[128 = 0]

[132 126 131 110 148 124 101 106 102 152  92 133 151 119 191 133 144 140
 148 157 118 118 145 133 156 153 132  89 123 158 147  84 150 104 103 126
 180 136  60 103 126 123  99 139 119 116 101 133  77 148 106 113 101 231
 164 164 119 123 140 147 127 126 193 127 146 152 126 131 157] -> M
[139 140 146 119 128 118  92  88 191  79 111 139 122 149 131 138 142 153
 130  87 134 139 106 145 138 139 135 102 109 200 129 103 129 101 114 107
  78 132 106  90 134 111 156 132 157 117  79 136 157 147 168 119 138 246
 134 147 141 161 145 123 119 128 172  82 142  56 106 128 148] -> P
[136 129 129 115 132 116  74  61  98 156 101 135 143 121 161 133 113 149
 139 181 127 120 136 120 101 139 148  57 130 151 135  92 134  84 150 133
 158 131  67  97 120 121 104 139 108 138  92 131  82 153 144 117  96 230
 126 179 125 154 148 145 119 142 122 110 124 130 120 139 176] -> Y
[125 109 118 122 134 127  97  85 118 135 113 128 134 116 130 129 132 156
 135 151 116 131 154 131 170 152 142  99 110 109 141 105 144  74 208 137
 200 141 113 123 126 124 117 132 104 121 112 141 128 128 148 124  89 130
 184 172 127 127 144 131 158 131 136 119  90 116 126 139 131] -> B
[134 128 146 134 131 121 111 138 176  81 120 130 111 137 137 132 142 143
 126  91 137 136 118 133 148 119 123 145 114 177 117 113 122 131  97 120
  79 119 131 119 137 120 155 135 158 131 118 127 142 132 137 127 150 199
 136 128 141 146 134 124 125 126 194  99 146 102 109 113 108] -> P
[122 143 122  96 125 121 144 106 117 152 118 130 148 125 125 133 147 120
 131 124 117 120 133 149 150 162 131 123 114 111 151 116 145 112 157 133
 180 139 119 131 122 125 109 120 124 107 101 140 141 125 133 121 123  95
 157 141 120 100 126 120 152 126 115 129 129 106 142 136 136] -> J
[133 123 134 113 152 121  99 142  94 140  86 137 145 118 210 138 134 156
 145 153 122  97 144 124 175 142 135 109 129 159 156  77 154  94 119 119
 177 146  91  93 131 124  98 140 132 120 112 141  85 140 124 118 100 221
 191 151 122 112 140 141 133 125 160 122 147 157 132 146 166] -> M
[128 138 128 100 135 132 143 122 135 141 106 134 145 123 139 133 164 124
 134 114 117 116 138 151 167 167 126 120 118 150 146 103 150 124 105 128
 165 134  85 119 121 132 117 128 125 103  97 131 136 138 114 118 129 149
 163 143 126 105 131 131 147 122 183 130 144 103 135 125 125] -> U
[129 138 131  88 140 122 127 106  94 167  89 133 156 118 184 135 148 147
 143 163 116 112 141 145 140 160 139  82 126 157 156  86 153 107 100 128
 180 141  54  99 124 120  95 128 115 114  87 131  90 153 111 110 107 213
 159 161 121 128 136 143 130 127 168 128 153 138 131 133 159] -> M
[133 123 131 115 145 122 104 113 124 134  94 134 151 119 176 137 141 149
 139 144 121 115 138 138 162 153 138  98 123 141 147  88 136  96 133 127
 171 139  83 103 133 125 108 132 130 113 101 134 113 140 140 122 108 207
 178 164 124 124 143 142 136 131 170 113 139 129 126 130 154] -> M
[137 167 144 106 128 127 126 126  73 168 113 130 156 138 195 136  97 119
 131 142 121 109  89 124  65 124 134  99 142 166 162 115 129 134  76 109
 107 140 108  85 125 121  96 127 150 121 118 135  92 146 110 121 135 219
 123 131 115 118 119 125  97 132  31 124 169 152 132 142 194] -> V
[126 141 126 103 130 128 127 105  95 163 104 130 158 114 149 134 143 132
 136 149 111 131 147 151 158 162 137 105 128 118 162 107 150  93 167 138
 204 146 105 119 120 125 102 122 120 105  92 139 127  89 123 117 106 127
 183 157 115 110 135 128 150 135 110 140 127 114 136 141 153] -> J
[135 124 129 132 131 134 101 118  97 135 123 129 130 129 164 129  93 142
 129 149 124 123 122 107 115 115 136 115 130 119 136 131 130 112 170 125
 137 134 140 114 134 124 120 137 129 136 122 134 104 132 135 130 108 159
 138 144 124 141 131 127 117 136  63 122 125 158 128 143 155] -> D
[139 115 148 144 138 130  68 129 100 103 114 126 126 132 184 137  76 166
 130 166 129 136 119  91 133  95 137 116 139 150 132 123 120  92 161 111
 112 140 149 106 129 126 127 149 138 144 137 138  96 130 151 136 108 212
 160 151 126 151 139 134 107 122  72 104 120 174 115 151 162] -> L
[138 104 139 149 141 122  68 120 123 107 109 137 121 126 185 136 105 172
 131 152 126 132 140 104 148 113 135 107 131 158 130 101 126  91 150 111
 131 134 116 103 136 121 126 144 137 146 135 133  93 136 138 129  98 230
 166 164 135 160 155 133 123 133 159 109 118 153 111 138 153] -> L
[128 108 113 125 145 132 108 122 107 133 111 125 141 120 158 136 132 151
 135 151 119 129 157 130 196 147 133 121 122 104 147 109 148  81 177 135
 214 154 131 127 130 126 113 132 119 113 124 140 121 121 131 120  96 124
 206 167 119 114 140 127 160 125 142 131 109 152 137 142 130] -> B
[142  96 132 142 155 125  61 120  69 142 103 139 133 117 226 130  96 173
 147 190 129 125 147  85 143 112 136  85 144 142 132  91 135  83 138 122
 169 124  87 108 138 130  93 156 119 164 144 130  36 150 122 124  76 252
 161 183 126 159 147 156 111 123 153 123 127 213 119 148 169] -> Y
[137 121 133 121 143 130  78 112  91 136  94 131 139 127 203 140 105 162
 139 158 114 127 134 110 150 130 141  96 129 153 157  99 147  79 158 122
 161 155 117 103 131 118 103 145 135 129 103 149  90 138 135 118 100 231
 188 166 123 130 139 134 120 122 103 110 133 159 122 152 174] -> Y
[140 154 115 119 127 132  81  99  81 138 108 132 137 137 190 139  72 148
 132 143 117 122 102 105  82 113 146  89 136 160 160 117 129  87 160 116
 110 152 140  84 133 117 114 134 149 128  87 138 108 139 147 124 115 216
 144 151 120 151 133 122 101 140   4 105 140 144 118 154 191] -> V
[137 149 144 104 141 124 111 124 109 150  97 130 144 129 194 144 125 130
 141 141 121 116 115 129 110 135 130  99 127 178 151 104 136 122  79 117
 121 136  85  89 129 118 104 132 140 128  95 131  83 151 117 125 125 244
 127 138 125 116 125 137 102 126 118 116 160 140 130 132 172] -> Y
[133 119 132 147 132 135 110 138 100 129 131 126 125 121 158 128  93 143
 129 147 129 126 123 105 113 108 128 125 139 128 135 137 119 117 144 126
 121 132 142 118 138 133 113 137 134 138 145 129 100 127 128 130 118 147
 134 133 125 135 119 127 113 134  71 132 120 167 129 140 141] -> L
[135 134 146 125 138 117 140 154 170 107 123 137 122 137 147 126 150 123
 128  97 137 130 112 126 122 116 119 138 124 176 116 119 122 168  19 110
  62 114 102 111 124 123 142 132 169 135 115 104 121 151 120 128 157 215
 107 105 163 136 118 134 105 124 210 118 166 117 123 113 124] -> P
[137 128 136 119 138 124 103 121  92 150  98 137 143 119 193 128 124 157
 126 159 121 119 137 123 135 141 134  84 127 157 150  99 137 109 104 123
 150 140  85 100 129 124  98 137 128 124 117 126  82 147 116 124 103 239
 155 155 120 128 130 135 118 132 143 129 141 163 128 144 162] -> M
[132 124 137 146 128 133  31  41 163  84 101 130 118 132 135 141  79 182
 127 122 127 151 116 109 105 125 153  79 114 170 132 109 120  52 215 121
  93 144 142  96 132 114 155 138 142 135  77 157 147 130 193 121  96 240
 156 172 143 189 162 128 133 138  79  67 104  78  93 149 182] -> Y
[134 103 129 148 146 120  79 132  97 115 110 129 116 102 192 131  96 171
 133 155 127 138 132  93 159 108 132 117 132 134 137 114 128  91 162 127
 149 139 151 115 135 122 124 149 126 140 147 137  86 132 141 128  94 196
 173 157 129 142 142 142 123 134 125 120 120 171 122 144 154] -> D
[129 143 136 116 121 120 137 101 163 129 128 135 126 130 104 128 153 102
 129 121 142 118 107 143  74 136 127 101 130 172 102 122 117 167  35 120
  62 111  67 119 131 123 133 123 121 140 115 106 115 149 116 129 147 196
  43 113 136 158 122 144 103 126 193 123 150  98 126 106 128] -> P
[137 133 125 113 137 118  91  88  84 160 104 125 148 115 166 134 100 145
 135 168 117 118 132 119 116 153 147  81 136 126 156 104 134  82 171 133
 171 147 106 105 128 126 101 133 114 125  97 140  98 138 126 116  92 176
 157 170 124 131 142 135  65 133  59 126 123 141 129 145 171] -> Y
[141 156 140  95 132 120 128 123 115 151 106 133 145 135 173 132 135 114
 137 130 129 113 104 135  91 141 131 103 130 175 145 113 129 142  60 118
 104 132  77 106 125 120  98 129 140 124  93 126 101 144 111 126 143 223
 115 123 126 121 122 137 103 128 123 120 166 126 131 132 158] -> V
[120 125 116 120 131 130 113 111  91 143 118 124 145 117 144 133 110 149
 131 144 112 128 142 132 178 146 133 134 121  87 161 115 145  79 227 139
 217 151 148 141 123 126 111 128 118 105 116 148 138 139 140 115  96  76
 210 158 123  98 139 123 164 137  74 129 108 130 136 155 139] -> B
[138 107 130 142 145 120  80 121 122 115 111 135 124 131 179 129 115 160
 133 156 130 124 141 109 152 121 136 104 127 148 128 109 127  93 136 124
 137 128 105 110 135 125 129 144 125 145 133 132  91 143 124 129 100 219
 156 156 131 148 144 140 118 133 165 111 124 161 118 139 149] -> L
[136 144 150 109 143 121 105 141  79 159  95 140 151 127 232 137 132 138
 148 164 126 108 121 117 121 132 125  91 135 181 149  85 145 124  54 116
 128 132  67  85 133 110  88 141 137 137 108 130  48 155  97 119 116 252
 146 151 122 124 125 149  94 129 149 125 170 180 131 136 177] -> V
[126 116 122 115 147 120 135 162 121 164 108 135 146 114 183 124 157 127
 142 158 128 116 150 129 156 138 126 123 123 137 136 104 144 135  75 130
 177 124  72 123 126 128  91 134 116 130 142 112  73 142  89 125 119 175
 152 136 124 111 126 142 124 123 207 149 148 176 140 126 127] -> M
[145  95 134 146 153 119  81 130 106 113 107 131 119 120 196 128 121 165
 131 162 133 133 132  97 146 105 130 110 134 147 124 112 132 111 110 120
 139 127 104 105 135 123 117 152 129 146 149 126  72 142 126 130 102 229
 150 148 133 151 136 143 106 137 175 121 130 180 120 138 146] -> L
[137 143 137 109 135 126  83  97  97 144  91 142 143 125 190 142 105 148
 139 146 121 120 121 117 105 132 143  81 132 172 151  95 134  97 127 114
 146 141  96  77 130 116 103 138 140 126  83 148 101 156 139 122 116 252
 144 163 117 139 139 133 110 137  81 102 142 130 117 150 194] -> M
[135 116 125 133 141 127  60  82  85 147  98 133 141 120 171 135  99 164
 139 169 119 127 144 113 142 138 148  88 125 126 152  94 145  62 205 135
 187 150 110 104 128 121 103 141 116 127 102 142  94 131 148 133  77 190
 179 192 123 142 153 136 137 139  90 112 112 147 116 147 168] -> Y
[143 112 121 111 145 121 116 107 109 152  93 149 147 115 161 132 159 146
 142 152 124 118 156 140 167 163 133  96 123 136 139  84 148  95 117 133
 191 131  64 116 126 129 102 132 100 120 111 125  96 144 114 119 104 181
 163 162 121 123 141 140 141 124 220 127 133 137 141 122 139] -> M
[138 132 150 127 150 118 123 157 154 108 122 133 126 141 160 134 140 136
 126 114 130 128 108 130 115 113 125 126 131 186 117 118 128 151  33 104
  70 120 103 107 136 121 136 137 152 145 128 129 109 143 120 128 171 233
 114 116 142 142 121 134 105 122 184 115 163 132 124 123 133] -> P
[133 152 132 114 125 134  90  97  90 142 128 131 138 134 171 137  84 140
 141 142 122 120  99 111  84 123 140  92 138 159 168 120 125 102 151 117
 110 150 135  93 135 109 111 132 137 123  81 142 115 133 146 125 114 215
 140 146 121 133 135 123 105 139  15  97 135 131 117 150 189] -> V
[127 124 123 114 140 124 129 136 103 146 111 128 146 121 169 131 134 135
 135 141 123 125 148 131 172 142 132 126 128 119 147 114 141 108 139 133
 187 141 109 124 126 122 106 130 125 116 122 140 104 126 134 117 100 140
 183 146 122 105 132 129 145 126 135 136 132 148 137 135 140] -> U
[140 152 150 102 138 124 103 120 110 142  90 128 143 140 207 137 122 131
 153 126 118 115 101 131  85 131 139  89 132 208 153  90 136 120  54 109
  89 141  81  73 132 112 109 136 156 129  80 135  92 155 119 123 134 252
 138 146 131 139 124 133  90 131 109 103  93 131 117 134 183] -> V
[120 135 113 117 126 136 137 113 118 146 126 127 138 118 110 133 138 129
 129 129 113 125 153 143 171 157 131 134 121 103 149 118 145 100 185 134
 196 141 133 136 115 126 129 117 111 112 112 139 158 120 139 125 117  62
 171 144 124 103 137 118 158 127 105 128 104 101 134 134 125] -> J
[137 148 149 129 131 124  92 127 140  94 107 133 124 146 170 139 113 148
 128  98 128 129  94 125 116 113 136 121 124 191 148 122 128 114 116 103
  63 138 148  89 136 113 139 137 179 122  92 142 136 142 154 130 140 228
 154 134 133 139 126 117 106 134  78  94 150 112 113 144 166] -> V
[141 132 143 123 143 116 121 166 156  94 115 134 134 146 164 136 146 143
 128 103 134 137 123 134 168 117 123 154 120 173 131 119 135 136  80 112
  98 128 133 114 133 120 144 134 162 118 127 127 137 126 129 127 140 190
 167 125 131 125 127 122 118 119 185  98 153 123 128 127 125] -> P
[128 139 142 119 133 121 140 153 149 118 127 128 106 135 138 125 143 113
 127 116 135 124 108 130 100 122 117 131 131 168 113 133 129 165  36 119
  66 119 106 120 133 130 131 121 144 139 136 116 116 138 113 139 156 182
  87 100 119 137 113 134 102 129 177 128 156 133 130 116 124] -> P
[141 117 133 143 136 126  82 135 101 127 120 129 127 114 182 133  87 158
 127 156 129 129 123  95 123  97 132 121 139 137 136 130 125 102 151 120
 120 137 147 107 133 129 129 144 143 142 138 139  99 136 140 131 111 199
 151 144 124 139 140 130 107 130  82 114 124 179 119 144 155] -> D
[132 125 139 123 137 120 135 161 123 131 121 132 138 132 175 130 145 130
 137 133 140 122 133 126 134 118 115 124 135 168 125 117 138 154  56 123
 113 121  91 125 134 127 118 133 137 134 145 122  88 143 103 128 132 193
 132 121 129 125 125 135 110 124 190 124 157 161 132 123 129] -> V
[132 109 128 131 147 131 101 127 114 133 102 135 134 132 175 134 135 158
 134 146 123 129 148 126 174 138 140 113 129 137 139  98 144 100 135 133
 169 134 101 114 131 120 102 144 124 123 132 132  98 138 128 127 104 190
 174 158 130 134 147 137 134 127 191 121 129 144 124 132 145] -> M

[135 117 151 133 141 153 106 103 116 115 116  76 109  71 142 223 144 137
 118 128 106  64 133 137 104 147 178 124 124 137 110 126 111  99 120  95
 104 204 142 131 153 179 162 149 190 118 145 128 181 151 127 178 135 119
 150 120 116  85 142 135 106 172 145 128 114 141 174 111 121] -> q399
[105 123 147 121 155 161 127  51 140  97 101 108  78  90  94 125 113 135
 155 140 128  88 138 137 130 156 146 119 143 124 206 135  98 123 196 129
 112 143  98 132  97 177 122 123 120 146 145 114 145 153 154 134 140 107
 158  84  84 123 170 123 155 146 128  90 113 107 135 140 122] -> q829
[159 144 161 126 127 161 115 105  89 134 123 106 113  84 154 195 139 138
 107 128 122  84 146 128 112 166 187 122 140 140 101 118 119 118 110  94
  92 204 137 134 175 140 160 139 194 117 146 142 155 133  61 154 129 124
 134 119 154  87 134 140 108 140 140 141 129 173 153 115 114] -> q399
[142 126  99 117 102 126 141 172 126 136 120 181 129 149 139 115 144 136
 113 121 148 157 136 127 150 119 123 129 141 152 131 135 126 136  80 127
 144  82 139 130 161 117 110 119 131 108 125 138 141 120 138 150 102 148
 125 160 174 169 127 142 142 132 123 132 135 141  87 129 125] -> q973
[134 121 136 126 128 113 128 133 124 139 113  92 126 116 134 161 141 125
  94 131 119 109 133 123 192 140 145  91 126 133 122 120 133  91 120 146
 114 141 125 126 133 142 117 126 122 118 145 137 115 146 136 190 129 131
  97 121 123 129 113 128 136 102 108 119 109 133 126 114 116] -> q829
[112 127 106 131 118 108 120 135 135 133 147 103 156 123 141 102 141 128
 137 137 143 146 126 116  93  85 103 123 113 128  91  85 147 116 119 115
 136 121 136 116 136 106 145 143 125 136 106 111 155 126  90 106 125 145
 127 167 130 113 113 121 109 152 132 135 144 120 133 114 117] -> q399
[116 131 115 124 123 127 115 119 129 119 121 134 113 121 117 126 119 141
 135 132 148 135 154 143 126 136 139 125 119 123 150 129 110 123 148 133
 126 118 138 137 128 159 124 128 127 118 126 133 138 127 143 142 127 114
 123 132  99 159 144 133  92 143 133 115 122 130 124 157 134] -> q973
